Below are the code and all the weights of a small trained network. Each question names an input and a target symbol and asks about switching units off, where a switched-off unit gives its printed mean instead of its output.

import numpy as np


def w(rows, s, z=0):
    codes = np.array(rows[::2]) - 128.0
    scale = np.full(codes.shape[1], s)
    scale[-1] = z or s
    return codes * scale


def f(y):
    return y / 2 * (1 + np.tanh(0.7978845608 * (y + 0.044715 * y**3)))


def softmax(a):
    e = np.exp(a - a.max(-1, keepdims=True))
    return e / e.sum(-1, keepdims=True)


def log_softmax(a):
    a = a - a.max(-1, keepdims=True)
    return a - np.log(np.exp(a).sum(-1, keepdims=True))


def net(x, mask):
    ids = ['αβγεζηλξπτ'.index(c) for c in x.split()]
    T = len(ids)
    res = E[ids] + P[:T]
    r = res
    for j in range(2):
        rows = slice(3 * j, 3 * j + 3)
        q, k, v = (r @ M[0][rows].T for M in (Q, K, V))
        z = softmax(np.where(np.tri(T) > 0, q @ k.T / 3**0.5, -1e9)) @ v
        o = O[0][rows]
        res = res + np.where(mask[j], z, o[:, -1]) @ o[:, :-1]
    y = f(res @ A[0][:, :-1].T + A[0][:, -1])
    res = res + np.where(mask[2:18], y, B[0][:, -1]) @ B[0][:, :-1]
    return log_softmax(res[-1] @ U[:, :-1].T + U[:, -1])


Q, K, V, O, A, B = {}, {}, {}, {}, {}, {}
E = w([
[184,125,38,107],'α',
[142,195,219,226],'β',
[117,204,179,92],'γ',
[175,61,35,149],'ε',
[229,21,196,94],'ζ',
[81,98,109,162],'η',
[183,104,40,140],'λ',
[70,91,107,37],'ξ',
[101,192,134,154],'π',
[19,38,250,229],'τ',
],0.012)
P = w([
[8,186,78,144],'0',
[141,117,109,130],'1',
[147,123,118,133],'2',
[162,126,114,139],'3',
[162,122,126,135],'4',
[162,127,127,143],'5',
[163,125,138,138],'6',
[162,122,144,138],'7',
[158,132,138,148],'8',
[157,126,151,138],'9',
[159,131,148,134],'10',
],0.011)
Q[0] = w([
[122,128,138,143],'h1',
[5,175,151,103],'h1',
[147,106,197,123],'h1',
[16,92,187,132],'h2',
[189,73,75,139],'h2',
[115,198,206,147],'h2',
],0.014)
K[0] = w([
[150,115,96,110],'h1',
[207,67,161,121],'h1',
[132,146,136,152],'h1',
[211,82,154,94],'h2',
[68,194,37,101],'h2',
[202,124,249,209],'h2',
],0.013)
V[0] = w([
[121,115,172,236],'h1',
[121,189,48,168],'h1',
[113,163,160,155],'h1',
[108,88,20,116],'h2',
[89,129,106,213],'h2',
[160,245,91,47],'h2',
],0.011)
O[0] = w([
[126,177,185,194,104],'h1',
[160,136,208,74,255],'h1',
[150,160,137,126,157],'h1',
[15,105,132,79,126],'h2',
[65,57,255,195,197],'h2',
[201,150,158,18,211],'h2',
],0.0097,0.0053)
A[0] = w([
[118,156,120,23,127],'n1',
[103,154,2,119,254],'n2',
[35,154,156,110,149],'n3',
[159,153,61,148,192],'n4',
[76,156,159,125,183],'n5',
[118,125,36,100,202],'n6',
[162,177,128,90,86],'n7',
[180,92,101,106,127],'n8',
[79,98,163,128,126],'n9',
[161,91,111,142,121],'n10',
[158,173,185,115,147],'n11',
[165,63,161,149,65],'n12',
[72,167,158,142,115],'n13',
[123,152,139,140,207],'n14',
[162,119,149,46,132],'n15',
[170,158,184,130,156],'n16',
],0.012,0.0049)
B[0] = w([
[50,114,92,140,228],'n1',
[106,206,254,168,137],'n2',
[198,70,74,132,170],'n3',
[76,124,205,97,148],'n4',
[179,122,118,144,157],'n5',
[88,164,190,151,139],'n6',
[147,98,84,187,192],'n7',
[73,167,114,193,170],'n8',
[148,70,130,101,167],'n9',
[134,153,127,150,134],'n10',
[171,126,68,150,218],'n11',
[84,155,84,113,159],'n12',
[121,120,100,161,145],'n13',
[139,129,153,130,152],'n14',
[58,193,59,139,246],'n15',
[203,133,123,30,220],'n16',
],0.0065,0.013)
U = w([
[74,124,119,78,3],'α',
[253,130,190,132,113],'β',
[160,172,29,143,133],'γ',
[168,34,144,91,129],'ε',
[115,204,200,131,234],'ζ',
[158,86,169,115,155],'η',
[130,83,160,73,103],'λ',
[60,150,154,115,67],'ξ',
[177,125,175,68,128],'π',
[142,117,142,198,161],'τ',
],0.0079,0.0035)

Each question gives the input, a string of symbols that net reads in full, and the target symbol t.
The units are the heads (3 rows each of Q, K, V and O) and the neurons (one row each of A and B). Each row of codes is followed by its name. A weight is (code - 128) times the scale printed after its matrix; where a second scale follows, it is the last column's (O, A, B and U).
mask holds one flag per unit, heads first, then neurons. A switched-off unit (its flag False) gives its mean, the last column of its rows in O or B, instead of its output. The means were averaged over made-up inputs and are rounded, as every weight is.
A unit's drop is (log p(t) with every unit on - log p(t) with that unit switched off) / (log p(t) with every unit on - log p(t) with every unit switched off).
The circuit of an input: a set's keep is (log p(t) with only the set's units on - log p(t) with every unit switched off) / (log p(t) with every unit on - log p(t) with every unit switched off). Starting from the 12 units with the biggest drops (on a tie, the unit counted first), units are removed one at a time, each time the one whose removal leaves the highest keep (on an exact tie, the one counted first), for as long as the keep stays at least 0.8.
circuit, biggest first: the units of the circuit, biggest drop first
top k neurons: the k neurons with the biggest drops, biggest first
heads that matter: for each layer, one digit per head in row order, 1 if its drop is at least 0.15 and else 0, layers parted by /
drop when u is switched off: that unit's drop, to one decimal
input γ λ γ γ ξ, target ξ: heads that matter -> 11
input ε γ α α γ γ γ ε α α β, target β: heads that matter -> 01
input α ε α γ ζ, target α: circuit, biggest first -> h2, n15, h1, n1
input γ ε β γ α γ γ γ, target β: heads that matter -> 01
input β η λ α γ γ γ λ, target β: circuit, biggest first -> h1, n15, n1
input α γ α τ α ε, target α: circuit, biggest first -> h2, h1, n15, n1
input ζ γ γ η λ λ γ γ γ ε α, target ζ: heads that matter -> 11
input β α α γ ξ γ η γ γ ε, target β: circuit, biggest first -> h1, n1
input ξ γ γ, target γ: circuit, biggest first -> h2, n15
input η β γ α ζ π ε λ β, target β: heads that matter -> 00
input β ε γ γ τ α ε, target β: top 2 neurons -> n15, n1
input β β γ ε γ τ α, target β: circuit, biggest first -> h1, h2, n15
input α γ τ τ γ π η γ γ ε π, target τ: heads that matter -> 01
input τ λ γ λ, target τ: heads that matter -> 01
input ε γ γ γ γ ζ γ π, target ζ: top 2 neurons -> n2, n4
input γ β γ γ ξ γ β γ γ γ ζ, target γ: top neuron -> n15
input ζ ζ γ β α γ ξ ε, target ζ: top 2 neurons -> n2, n6
input τ α π, target τ: top 2 neurons -> n16, n13
input γ γ λ γ ζ β α ξ, target ξ: top neuron -> n16
input ε ζ ε, target ε: top 3 neurons -> n3, n9, n15
input β γ γ τ, target τ: drop when h2 is switched off -> 1.0
input β γ λ γ τ γ ζ, target β: drop when n11 is switched off -> 0.1
input γ λ ε ε α ζ α γ, target ζ: drop when n12 is switched off -> 0.0
input ζ γ ε γ τ ζ γ η λ, target ζ: drop when h2 is switched off -> 0.3
